Here is a tiny trained network, its code and every weight. The questions are about switching its units off for an input and a target symbol, where a switched-off unit gives its printed mean instead of its output.

import numpy as np


def w(rows, s, z=0):
    codes = np.array(rows[::2]) - 128.0
    scale = np.full(codes.shape[1], s)
    scale[-1] = z or s
    return codes * scale


def f(y):
    return np.maximum(y, 0)


def softmax(a):
    e = np.exp(a - a.max(-1, keepdims=True))
    return e / e.sum(-1, keepdims=True)


def log_softmax(a):
    a = a - a.max(-1, keepdims=True)
    return a - np.log(np.exp(a).sum(-1, keepdims=True))


def net(x, mask):
    ids = ['αβγδεζηθλμξστφψ'.index(c) for c in x.split()]
    T = len(ids)
    res = E[ids] + P[:T]
    r = res
    for j in range(3):
        rows = slice(2 * j, 2 * j + 2)
        q, k, v = (r @ M[0][rows].T for M in (Q, K, V))
        z = softmax(np.where(np.tri(T) > 0, q @ k.T / 2**0.5, -1e9)) @ v
        o = O[0][rows]
        res = res + np.where(mask[j], z, o[:, -1]) @ o[:, :-1]
    y = f(res @ A[0][:, :-1].T + A[0][:, -1])
    res = res + np.where(mask[3:7], y, B[0][:, -1]) @ B[0][:, :-1]
    return log_softmax(res[-1] @ U[:, :-1].T + U[:, -1])


Q, K, V, O, A, B = {}, {}, {}, {}, {}, {}
E = w([
[119,183,105,156,144],'α',
[123,183,89,133,152],'β',
[53,35,96,92,139],'γ',
[135,188,62,162,163],'δ',
[93,119,163,89,92],'ε',
[142,174,43,214,140],'ζ',
[152,201,110,59,190],'η',
[151,132,172,119,63],'θ',
[101,144,193,201,197],'λ',
[164,49,197,154,121],'μ',
[209,181,97,140,36],'ξ',
[2,152,163,202,101],'σ',
[198,137,132,183,221],'τ',
[121,111,218,159,109],'φ',
[189,114,147,219,60],'ψ',
],0.016)
P = w([
[94,87,34,103,122],'0',
[113,166,85,108,113],'1',
[123,203,124,116,116],'2',
[146,227,172,134,123],'3',
[159,251,205,154,130],'4',
[173,254,241,158,158],'5',
],0.007)
Q[0] = w([
[131,72,139,183,105],'h0',
[240,228,52,153,253],'h0',
[96,16,87,143,127],'h1',
[163,117,151,103,42],'h1',
[59,35,139,147,47],'h2',
[88,70,52,135,165],'h2',
],0.012)
K[0] = w([
[97,120,60,101,164],'h0',
[235,147,183,128,147],'h0',
[114,62,93,63,82],'h1',
[215,196,50,109,97],'h1',
[73,149,33,120,120],'h2',
[60,6,118,75,107],'h2',
],0.015)
V[0] = w([
[98,195,50,167,125],'h0',
[207,78,90,196,5],'h0',
[166,102,41,154,194],'h1',
[89,131,171,166,16],'h1',
[150,120,124,14,167],'h2',
[155,70,157,1,104],'h2',
],0.0081)
O[0] = w([
[144,44,164,136,164,200],'h0',
[204,163,208,141,68,2],'h0',
[177,153,152,186,194,165],'h1',
[56,84,50,136,63,47],'h1',
[82,132,254,127,116,184],'h2',
[121,171,214,130,49,89],'h2',
],0.0082,0.0049)
A[0] = w([
[125,211,77,1,164,86],'n0',
[90,91,65,234,126,2],'n1',
[154,239,88,103,64,83],'n2',
[240,162,49,92,142,104],'n3',
],0.0094,0.005)
B[0] = w([
[108,136,57,254,80,253],'n0',
[111,236,235,167,88,163],'n1',
[79,244,101,29,140,170],'n2',
[165,8,140,33,18,206],'n3',
],0.0073,0.0078)
U = w([
[119,107,110,97,127,102],'α',
[164,119,110,130,126,184],'β',
[20,66,127,6,136,154],'γ',
[117,204,124,89,117,2],'δ',
[117,115,129,99,129,82],'ε',
[123,122,117,115,120,134],'ζ',
[126,141,146,101,129,172],'η',
[111,140,78,132,96,91],'θ',
[126,198,121,190,201,151],'λ',
[149,162,242,82,134,162],'μ',
[165,125,118,62,90,61],'ξ',
[66,122,117,202,57,96],'σ',
[167,78,94,40,187,133],'τ',
[110,85,74,169,73,89],'φ',
[180,106,149,254,20,157],'ψ',
],0.0094,0.0037)

Each question gives the input, a string of symbols that net reads in full, and the target symbol t.
The units are the heads (2 rows each of Q, K, V and O) and the neurons (one row each of A and B). Each row of codes is followed by its name. A weight is (code - 128) times the scale printed after its matrix; where a second scale follows, it is the last column's (O, A, B and U).
mask holds one flag per unit, heads first, then neurons. A switched-off unit (its flag False) gives its mean, the last column of its rows in O or B, instead of its output. The means were averaged over made-up inputs and are rounded, as every weight is.
A unit's drop is (log p(t) with every unit on - log p(t) with that unit switched off) / (log p(t) with every unit on - log p(t) with every unit switched off).
The circuit of an input: a set's keep is (log p(t) with only the set's units on - log p(t) with every unit switched off) / (log p(t) with every unit on - log p(t) with every unit switched off). Starting from all 7 units, units are removed one at a time, each time the one whose removal leaves the highest keep (on an exact tie, the one counted first), for as long as the keep stays at least 0.8.
units of the circuit, in order: the units of the circuit, biggest drop first
unit that matters most: the unit with the biggest drop
which heads matter: for each layer, one digit per head in row order, 1 if its drop is at least 0.15 and else 0, layers parted by /
input η φ θ, target μ: unit that matters most -> n0
input η η ζ, target λ: units of the circuit, in order -> h2, n3, h1
input γ ε ε η η, target λ: which heads matter -> 101
input η ξ β, target μ: units of the circuit, in order -> h0, n0
input ε ε ξ, target ξ: which heads matter -> 101
input ζ ε ε γ λ η, target φ: which heads matter -> 001
input η η ε, target μ: which heads matter -> 011
input η ε φ, target μ: units of the circuit, in order -> n0, h2
input ξ η η, target μ: units of the circuit, in order -> h0, h2
input η η ε φ μ, target μ: units of the circuit, in order -> n0, h2
input γ δ ξ η ψ α, target ξ: units of the circuit, in order -> h2, h0, n3, n2
input η μ η μ η, target δ: which heads matter -> 100
input θ η β μ β, target δ: which heads matter -> 100
input μ ζ θ, target τ: which heads matter -> 001
input δ η η η ψ η, target ξ: unit that matters most -> n3
input ε ζ η, target λ: which heads matter -> 111
input η η ε τ, target τ: units of the circuit, in order -> h2, n3, n0
input ζ η μ ε ε, target μ: units of the circuit, in order -> n0, h0
input λ η η μ, target μ: units of the circuit, in order -> h2, n0
input μ δ η φ, target μ: unit that matters most -> n0
input τ η ψ ζ μ, target τ: units of the circuit, in order -> h2, n0
